Here is a tiny trained network, its code and every weight. The questions are about switching its units off for an input and a class, where a switched-off unit gives its printed mean instead of its output.

import numpy as np


def w(rows, s, z=0):
    codes = np.array(rows[::2]) - 128.0
    scale = np.full(codes.shape[1], s)
    scale[-1] = z or s
    return codes * scale


def norm(h):
    return h / np.sqrt((h * h).mean(-1, keepdims=True) + 1e-5)


def f(y):
    return np.maximum(y, 0)


def log_softmax(a):
    a = a - a.max(-1, keepdims=True)
    return a - np.log(np.exp(a).sum(-1, keepdims=True))


def net(x, mask):
    res = np.array(x, float).reshape(1, 2) / 4 @ E
    u = 0
    for l in range(3):
        y = f(norm(res) @ A[l][:, :-1].T + A[l][:, -1])
        res = res + np.where(mask[u : u + 4], y, B[l][:, -1]) @ B[l][:, :-1]
        u += 4
    return log_softmax(norm(res)[-1] @ U[:, :-1].T + U[:, -1])


A, B = {}, {}
E = w([
[84,154,104,233,201,57,156,235],'x0',
[84,197,255,98,65,55,141,251],'x1',
],0.0062)
A[0] = w([
[111,82,160,48,76,84,111,123,5],'L0N0',
[178,162,191,121,145,69,77,217,207],'L0N1',
[160,65,64,174,199,154,100,110,169],'L0N2',
[168,39,96,12,3,164,131,10,107],'L0N3',
],0.0045,0.0016)
B[0] = w([
[157,121,102,175,144,109,162,90,165],'L0N0',
[65,110,55,130,114,140,178,74,205],'L0N1',
[28,122,103,123,83,106,170,146,219],'L0N2',
[187,255,229,147,130,166,128,128,254],'L0N3',
],0.0072,0.0063)
A[1] = w([
[135,89,188,66,72,59,111,221,82],'L1N0',
[199,101,21,187,230,210,93,29,255],'L1N1',
[183,120,123,245,254,76,82,234,121],'L1N2',
[116,194,92,197,160,132,192,98,90],'L1N3',
],0.0093,0.00088)
B[1] = w([
[114,48,114,141,71,78,181,99,180],'L1N0',
[96,101,172,104,59,33,183,176,250],'L1N1',
[254,122,119,19,152,124,109,78,215],'L1N2',
[81,111,114,181,142,160,89,144,254],'L1N3',
],0.0094,0.0081)
A[2] = w([
[221,142,92,117,251,98,101,185,2],'L2N0',
[92,159,152,188,93,83,194,160,132],'L2N1',
[76,166,115,218,129,87,179,163,88],'L2N2',
[86,166,115,234,202,197,88,166,32],'L2N3',
],0.014,0.00087)
B[2] = w([
[178,185,245,112,69,174,131,93,204],'L2N0',
[117,83,67,144,179,112,118,151,245],'L2N1',
[161,162,187,100,79,146,148,83,214],'L2N2',
[36,199,71,217,169,164,134,146,159],'L2N3',
],0.013)
U = w([
[79,33,81,114,104,42,211,125,193],'0',
[209,196,254,85,90,155,129,104,210],'1',
[45,210,94,203,175,188,120,132,189],'2',
[143,85,125,140,224,148,20,181,21],'3',
[139,118,79,74,179,148,54,134,37],'4',
[130,118,94,75,168,156,36,196,1],'5',
],0.01,0.0033)

Each question gives the input, the list of numbers given to net, and the class t.
The units are the neurons (one row each of A and B). Each row of codes is followed by its name. A weight is (code - 128) times the scale printed after its matrix; where a second scale follows, it is the last column's (A, B and U).
mask holds one flag per neuron, layer by layer. A switched-off neuron (its flag False) gives its mean, the last column of its row in B, instead of its output. The means were averaged over made-up inputs and are rounded, as every weight is.
A unit's drop is (log p(t) with every unit on - log p(t) with that unit switched off) / (log p(t) with every unit on - log p(t) with every unit switched off).
The circuit of an input: a set's keep is (log p(t) with only the set's units on - log p(t) with every unit switched off) / (log p(t) with every unit on - log p(t) with every unit switched off). Starting from all 12 units, units are removed one at a time, each time the one whose removal leaves the highest keep (on an exact tie, the one counted first), for as long as the keep stays at least 0.8.
circuit, biggest first: the units of the circuit, biggest drop first
unit that matters most: the unit with the biggest drop
top k neurons: the k neurons with the biggest drops, biggest first
top k neurons in layer l: the k neurons of layer l with the biggest drops, biggest first
drop of u: that unit's drop, to one decimal
input [6,-8], class 0: unit that matters most : L1N1
input [-3,-1], class 2: circuit, biggest first : (L0N3; L1N2; L1N1; L2N3)
input [-7,-8], class 0: top 2 neurons : (L1N1; L2N0)
input [1,2], class 2: top 2 neurons : (L0N1; L1N1)
input [-3,1], class 2: circuit, biggest first : (L1N1; L2N0)
input [0,2], class 2: top 3 neurons : (L0N1; L1N1; L2N3)
input [3,0], class 2: circuit, biggest first : (L1N1; L2N3)
input [7,-6], class 1: top 4 neurons : (L1N2; L0N1; L1N0; L2N0)
input [6,-5], class 1: top 4 neurons : (L1N2; L0N1; L1N0; L2N1)
input [8,-7], class 1: top 4 neurons : (L1N2; L0N1; L1N0; L2N0)
input [7,-2], class 1: top 2 neurons : (L1N2; L2N0)
input [2,-1], class 2: top 3 neurons : (L0N2; L1N1; L2N3)
input [-1,4], class 0: top 3 neurons : (L0N3; L2N0; L2N1)
input [-4,-8], class 0: top neuron : (L1N1)
input [1,-2], class 2: top 2 neurons : (L0N2; L1N1)
input [1,-1], class 2: top 2 neurons : (L1N1; L2N3)
input [-4,-5], class 0: top 2 neurons in layer 1 : (L1N1; L1N2)
input [-2,-2], class 2: top 2 neurons : (L0N3; L1N2)
input [-1,-8], class 0: drop of L1N1 : 2.9
input [2,2], class 2: unit that matters most : L0N1
input [2,6], class 0: drop of L2N1 : 0.1
input [-4,8], class 0: drop of L2N2 : 0.0
